Here is a tiny trained network, its code and every weight. The questions are about switching its units off for an input and a target symbol, where a switched-off unit gives its printed mean instead of its output.

import numpy as np


def w(rows, s, z=0):
    codes = np.array(rows[::2]) - 128.0
    scale = np.full(codes.shape[1], s)
    scale[-1] = z or s
    return codes * scale


def f(y):
    return y / 2 * (1 + np.tanh(0.7978845608 * (y + 0.044715 * y**3)))


def softmax(a):
    e = np.exp(a - a.max(-1, keepdims=True))
    return e / e.sum(-1, keepdims=True)


def log_softmax(a):
    a = a - a.max(-1, keepdims=True)
    return a - np.log(np.exp(a).sum(-1, keepdims=True))


def net(x, mask):
    ids = ['Δηθστω'.index(c) for c in x.split()]
    T = len(ids)
    res = E[ids] + P[:T]
    u = 0
    for l in range(2):
        q, k, v = (res @ M[l].T for M in (Q, K, V))
        z = softmax(np.where(np.tri(T) > 0, q @ k.T / 2**0.5, -1e9)) @ v
        res = res + np.where(mask[u], z, O[l][:, -1]) @ O[l][:, :-1]
        u += 1
        y = f(res @ A[l][:, :-1].T + A[l][:, -1])
        res = res + np.where(mask[u : u + 12], y, B[l][:, -1]) @ B[l][:, :-1]
        u += 12
    return log_softmax(res[-1] @ U[:, :-1].T + U[:, -1])


Q, K, V, O, A, B = {}, {}, {}, {}, {}, {}
E = w([
[144,106,74,172,142,78,158,129],'Δ',
[153,111,151,147,192,167,159,125],'η',
[161,197,113,96,140,104,133,175],'θ',
[170,128,192,172,73,174,117,123],'σ',
[123,88,111,106,195,103,194,148],'τ',
[130,105,211,77,3,115,173,155],'ω',
],0.02)
P = w([
[18,1,35,125,30,124,155,110],'0',
[42,160,179,155,147,164,114,190],'1',
[40,233,162,167,118,125,110,144],'2',
[56,206,161,180,142,79,114,111],'3',
[86,157,160,188,146,61,102,88],'4',
[117,118,180,148,145,56,96,105],'5',
[153,96,174,121,178,66,88,113],'6',
[178,78,202,74,140,65,91,132],'7',
[218,98,181,40,157,78,67,114],'8',
[219,70,158,41,193,36,96,105],'9',
],0.0096)
Q[0] = w([
[142,100,24,11,133,254,93,127],'0.h0',
[236,69,204,113,192,72,68,202],'0.h0',
],0.0061)
K[0] = w([
[76,138,90,179,109,214,179,227],'0.h0',
[254,34,74,52,118,109,74,91],'0.h0',
],0.0066)
V[0] = w([
[139,204,115,175,30,135,38,194],'0.h0',
[142,70,157,203,128,253,147,72],'0.h0',
],0.0066)
O[0] = w([
[213,42,85,48,199,146,119,141,254],'0.h0',
[186,172,170,39,162,95,246,107,99],'0.h0',
],0.012,0.00062)
A[0] = w([
[144,69,70,102,160,196,153,171,135],'0.n0',
[127,195,169,206,87,182,89,148,55],'0.n1',
[150,147,130,185,148,57,102,67,184],'0.n2',
[65,2,186,114,168,208,119,141,208],'0.n3',
[174,176,33,110,109,126,38,174,104],'0.n4',
[97,148,175,183,168,137,149,106,3],'0.n5',
[130,103,113,177,117,243,117,80,90],'0.n6',
[65,151,139,154,137,130,137,189,50],'0.n7',
[181,138,143,90,148,156,20,93,86],'0.n8',
[133,184,128,46,162,115,109,149,140],'0.n9',
[132,162,157,163,166,184,120,94,171],'0.n10',
[179,158,129,180,133,161,117,152,150],'0.n11',
],0.0083,0.0037)
B[0] = w([
[82,139,79,89,182,130,144,56,145],'0.n0',
[2,175,87,85,113,135,149,100,169],'0.n1',
[108,164,179,132,54,75,131,192,236],'0.n2',
[73,177,43,121,172,98,51,147,253],'0.n3',
[153,121,191,118,134,185,144,94,229],'0.n4',
[188,116,109,120,58,137,102,92,150],'0.n5',
[101,120,53,28,117,145,182,205,120],'0.n6',
[237,152,209,119,197,145,71,90,147],'0.n7',
[148,40,150,236,40,85,137,139,199],'0.n8',
[53,134,182,98,167,101,175,133,188],'0.n9',
[105,79,107,154,100,58,78,198,190],'0.n10',
[43,70,138,110,100,53,130,129,187],'0.n11',
],0.0069,0.0036)
Q[1] = w([
[187,197,2,108,121,240,146,98],'1.h0',
[132,217,147,196,101,175,211,119],'1.h0',
],0.0056)
K[1] = w([
[161,190,253,154,168,100,63,211],'1.h0',
[140,184,147,100,199,68,115,102],'1.h0',
],0.0049)
V[1] = w([
[190,109,128,160,211,96,254,157],'1.h0',
[122,118,90,202,27,5,152,167],'1.h0',
],0.0057)
O[1] = w([
[67,145,107,82,98,150,63,45,189],'1.h0',
[171,250,72,88,78,192,149,77,254],'1.h0',
],0.011,0.00096)
A[1] = w([
[145,147,87,160,107,153,55,187,62],'1.n0',
[141,131,185,120,140,113,205,96,56],'1.n1',
[131,141,122,121,161,138,95,83,117],'1.n2',
[146,128,56,110,227,116,132,120,165],'1.n3',
[80,124,133,168,80,111,120,143,93],'1.n4',
[157,149,119,119,164,138,176,150,102],'1.n5',
[121,70,138,131,179,156,87,148,3],'1.n6',
[58,125,59,98,83,112,178,156,70],'1.n7',
[150,95,106,197,109,133,166,143,101],'1.n8',
[207,206,99,156,121,201,165,182,128],'1.n9',
[149,163,88,101,131,255,144,59,186],'1.n10',
[201,112,106,89,141,117,141,108,127],'1.n11',
],0.0093,0.0042)
B[1] = w([
[114,99,167,127,143,121,57,60,160],'1.n0',
[100,130,140,200,119,76,79,98,172],'1.n1',
[131,93,98,114,104,166,122,177,126],'1.n2',
[127,152,2,123,161,181,189,130,155],'1.n3',
[122,200,102,109,225,241,173,125,183],'1.n4',
[87,88,212,76,168,93,189,86,137],'1.n5',
[122,151,174,210,93,100,150,80,163],'1.n6',
[200,115,133,151,228,161,134,104,145],'1.n7',
[107,127,91,21,110,197,142,134,164],'1.n8',
[63,25,126,127,131,24,132,87,255],'1.n9',
[99,113,68,164,100,142,165,223,206],'1.n10',
[89,185,170,103,148,180,146,92,147],'1.n11',
],0.007,0.0056)
U = w([
[35,140,68,115,150,180,176,155,250],'Δ',
[106,164,204,228,115,128,151,100,131],'η',
[59,70,103,146,185,187,40,75,121],'θ',
[175,127,133,62,198,109,219,71,25],'σ',
[129,250,160,161,164,255,154,67,111],'τ',
[162,114,130,174,195,200,183,204,99],'ω',
],0.0042,0.0016)

Each question gives the input, a string of symbols that net reads in full, and the target symbol t.
The units are the heads (2 rows each of Q, K, V and O) and the neurons (one row each of A and B). Each row of codes is followed by its name. A weight is (code - 128) times the scale printed after its matrix; where a second scale follows, it is the last column's (O, A, B and U).
mask holds one flag per unit, layer by layer, with each layer's heads first. A switched-off unit (its flag False) gives its mean, the last column of its rows in O or B, instead of its output. The means were averaged over made-up inputs and are rounded, as every weight is.
A unit's drop is (log p(t) with every unit on - log p(t) with that unit switched off) / (log p(t) with every unit on - log p(t) with every unit switched off).
The circuit of an input: a set's keep is (log p(t) with only the set's units on - log p(t) with every unit switched off) / (log p(t) with every unit on - log p(t) with every unit switched off). Starting from the 12 units with the biggest drops (on a tie, the unit counted first), units are removed one at a time, each time the one whose removal leaves the highest keep (on an exact tie, the one counted first), for as long as the keep stays at least 0.8.
units of the circuit, in order: the units of the circuit, biggest drop first
top k neurons: the k neurons with the biggest drops, biggest first
top k neurons in layer l: the k neurons of layer l with the biggest drops, biggest first
drop of u: that unit's drop, to one decimal
input η Δ Δ Δ, target τ: units of the circuit, in order => [0.h0; 1.h0]
input η η η θ τ η, target τ: top 2 neurons => [1.n9; 1.n4]
input ω σ θ, target σ: top 2 neurons in layer 1 => [1.n5; 1.n9]
input τ η σ θ τ, target η: units of the circuit, in order => [0.h0; 0.n2]
input τ η Δ ω σ θ η ω τ Δ, target η: units of the circuit, in order => [0.h0]
input ω σ ω, target σ: units of the circuit, in order => [0.h0; 1.h0; 1.n9]
input σ η σ θ θ θ, target θ: units of the circuit, in order => [0.h0; 1.h0]
input Δ Δ θ θ η, target Δ: units of the circuit, in order => [1.h0; 1.n10; 1.n9]
input Δ σ Δ Δ σ σ σ η, target Δ: units of the circuit, in order => [1.h0; 1.n10]
input θ η τ σ ω Δ, target ω: top 3 neurons => [0.n2; 0.n0; 0.n4]
input η σ σ Δ σ θ τ σ, target τ: units of the circuit, in order => [0.h0; 1.h0; 1.n9]
input η σ σ η σ θ τ Δ, target τ: units of the circuit, in order => [0.h0; 1.n4; 1.h0; 1.n9]
input ω σ Δ, target σ: top 2 neurons in layer 1 => [1.n5; 1.n9]
input η σ σ θ σ τ τ ω, target τ: top 2 neurons => [1.n4; 1.n9]
input η τ η τ τ η τ τ ω σ, target τ: top 2 neurons => [1.n4; 1.n9]
input Δ σ ω σ, target Δ: top 3 neurons => [1.n10; 1.n9; 0.n4]
input η ω θ τ η, target τ: top 3 neurons => [1.n9; 1.n4; 0.n2]
input ω η ω θ σ η σ σ, target σ: top 3 neurons => [1.n9; 1.n5; 0.n3]
input τ Δ Δ σ θ η τ σ σ θ, target η: top neuron in layer 0 => [0.n8]
input η θ Δ η θ η η η, target η: top neuron in layer 1 => [1.n1]
input σ Δ σ Δ σ τ θ θ, target θ: drop of 0.h0 => 2.0
input θ η ω θ, target ω: drop of 0.h0 => 0.9
input σ η σ σ θ ω, target θ: drop of 0.n2 => 0.1
